Below is a small trained network, with its code and all its weights. Each question gives an input and a class and asks what happens when units are switched off, that is, made to give their printed mean instead of their output.

import numpy as np


def w(rows, s, z=0):
    codes = np.array(rows[::2]) - 128.0
    scale = np.full(codes.shape[1], s)
    scale[-1] = z or s
    return codes * scale


def norm(h):
    return h / np.sqrt((h * h).mean(-1, keepdims=True) + 1e-5)


def f(y):
    return y / 2 * (1 + np.tanh(0.7978845608 * (y + 0.044715 * y**3)))


def log_softmax(a):
    a = a - a.max(-1, keepdims=True)
    return a - np.log(np.exp(a).sum(-1, keepdims=True))


def net(x, mask):
    res = np.array(x, float).reshape(1, 4) / 4 @ E
    u = 0
    for l in range(4):
        y = f(norm(res) @ A[l][:, :-1].T + A[l][:, -1])
        res = res + np.where(mask[u : u + 4], y, B[l][:, -1]) @ B[l][:, :-1]
        u += 4
    return log_softmax(norm(res)[-1] @ U[:, :-1].T + U[:, -1])


A, B = {}, {}
E = w([
[160,254,233,148,147],'x0',
[203,206,80,224,85],'x1',
[59,142,110,223,57],'x2',
[251,17,220,194,96],'x3',
],0.0093)
A[0] = w([
[143,125,205,184,118,48],'L0N0',
[176,179,107,236,69,17],'L0N1',
[252,159,118,132,124,1],'L0N2',
[180,169,226,104,160,16],'L0N3',
],0.029,0.0072)
B[0] = w([
[173,166,121,112,49,200],'L0N0',
[31,117,154,253,109,253],'L0N1',
[168,118,76,155,215,218],'L0N2',
[111,135,231,58,172,234],'L0N3',
],0.031,0.015)
A[1] = w([
[142,3,129,125,95,55],'L1N0',
[197,126,119,126,59,1],'L1N1',
[150,133,140,131,125,8],'L1N2',
[150,124,132,114,121,43],'L1N3',
],0.035,0.0054)
B[1] = w([
[98,4,52,40,160,254],'L1N0',
[233,109,109,105,34,165],'L1N1',
[154,112,140,97,120,116],'L1N2',
[109,121,145,149,135,125],'L1N3',
],0.022,0.0053)
A[2] = w([
[122,98,149,183,52,252],'L2N0',
[81,231,55,108,136,41],'L2N1',
[253,129,69,185,200,31],'L2N2',
[202,126,81,150,192,73],'L2N3',
],0.031,0.0041)
B[2] = w([
[217,158,54,111,109,248],'L2N0',
[56,215,85,66,64,219],'L2N1',
[11,32,254,177,56,198],'L2N2',
[21,47,166,136,83,181],'L2N3',
],0.026,0.012)
A[3] = w([
[103,153,143,253,63,87],'L3N0',
[87,124,127,238,78,104],'L3N1',
[165,130,78,225,190,3],'L3N2',
[191,148,103,158,188,36],'L3N3',
],0.022,0.0035)
B[3] = w([
[169,182,28,178,252,254],'L3N0',
[153,175,81,228,183,241],'L3N1',
[140,193,92,148,242,179],'L3N2',
[61,136,125,86,104,132],'L3N3',
],0.014,0.015)
U = w([
[55,214,79,52,77,96],'0',
[145,16,46,51,142,123],'1',
[149,189,71,221,158,254],'2',
[176,190,243,44,176,163],'3',
[253,130,131,111,10,12],'4',
[76,48,202,188,145,64],'5',
],0.018,0.0046)

Each question gives the input, the list of numbers given to net, and the class t.
The units are the neurons (one row each of A and B). Each row of codes is followed by its name. A weight is (code - 128) times the scale printed after its matrix; where a second scale follows, it is the last column's (A, B and U).
mask holds one flag per neuron, layer by layer. A switched-off neuron (its flag False) gives its mean, the last column of its row in B, instead of its output. The means were averaged over made-up inputs and are rounded, as every weight is.
A unit's drop is (log p(t) with every unit on - log p(t) with that unit switched off) / (log p(t) with every unit on - log p(t) with every unit switched off).
The circuit of an input: a set's keep is (log p(t) with only the set's units on - log p(t) with every unit switched off) / (log p(t) with every unit on - log p(t) with every unit switched off). Starting from the 12 units with the biggest drops (on a tie, the unit counted first), units are removed one at a time, each time the one whose removal leaves the highest keep (on an exact tie, the one counted first), for as long as the keep stays at least 0.8.
circuit, biggest first: the units of the circuit, biggest drop first
unit that matters most: the unit with the biggest drop
top k neurons: the k neurons with the biggest drops, biggest first
k most important neurons of layer l: the k neurons of layer l with the biggest drops, biggest first
drop when u is switched off: that unit's drop, to one decimal
input [4,2,-5,-3], class 3: circuit, biggest first => (L0N3)
input [5,3,-1,-6], class 0: circuit, biggest first => (L0N1 L2N1)
input [-6,-2,-1,-3], class 1: top 3 neurons => (L0N1 L0N2 L0N3)
input [-2,2,-3,-2], class 5: circuit, biggest first => (L0N1 L2N2)
input [-4,-2,5,-6], class 0: top 3 neurons => (L0N1 L0N2 L0N0)
input [-2,-5,4,7], class 4: top 2 neurons => (L0N0 L1N1)
input [-4,1,5,-7], class 0: top 3 neurons => (L0N1 L0N0 L0N2)
input [-4,-1,-6,-4], class 0: top 3 neurons => (L0N0 L0N3 L0N1)
input [-8,1,7,0], class 1: top 2 neurons => (L0N1 L1N0)
input [2,-8,2,4], class 3: top 2 neurons => (L0N3 L0N1)
input [4,-3,8,6], class 4: top 2 neurons => (L0N0 L2N0)
input [-3,-7,-8,-5], class 1: top 2 neurons => (L0N1 L0N0)
input [3,7,-4,6], class 5: top 2 neurons => (L0N2 L2N2)
input [-5,-4,-5,-2], class 1: circuit, biggest first => (L0N1)
input [-2,-6,1,1], class 1: top 2 neurons => (L0N1 L0N3)
input [2,0,-3,-4], class 0: top 3 neurons => (L0N1 L0N3 L0N2)
input [6,1,2,-6], class 0: top 4 neurons => (L0N1 L2N1 L0N3 L0N2)
input [-5,5,-4,-4], class 0: top 3 neurons => (L0N0 L0N3 L0N1)
input [-8,3,-2,-3], class 1: top 3 neurons => (L0N1 L0N2 L0N3)
input [-6,-2,5,8], class 1: unit that matters most => L1N0
input [2,-7,6,1], class 4: 2 most important neurons of layer 0 => (L0N3 L0N1)
input [-3,-3,1,-6], class 0: 3 most important neurons of layer 0 => (L0N1 L0N2 L0N3)
input [5,-4,6,-4], class 0: 2 most important neurons of layer 0 => (L0N1 L0N0)
input [7,-7,3,-8], class 0: drop when L0N3 is switched off => 0.4
input [5,-8,-6,8], class 3: drop when L0N3 is switched off => 0.2
input [6,2,-6,4], class 3: drop when L0N3 is switched off => 1.2
input [-2,-8,4,-2], class 1: drop when L0N3 is switched off => 1.0
input [0,4,-8,5], class 5: most important neuron of layer 0 => (L0N2)
input [-8,5,-2,0], class 1: 2 most important neurons of layer 0 => (L0N2 L0N1)
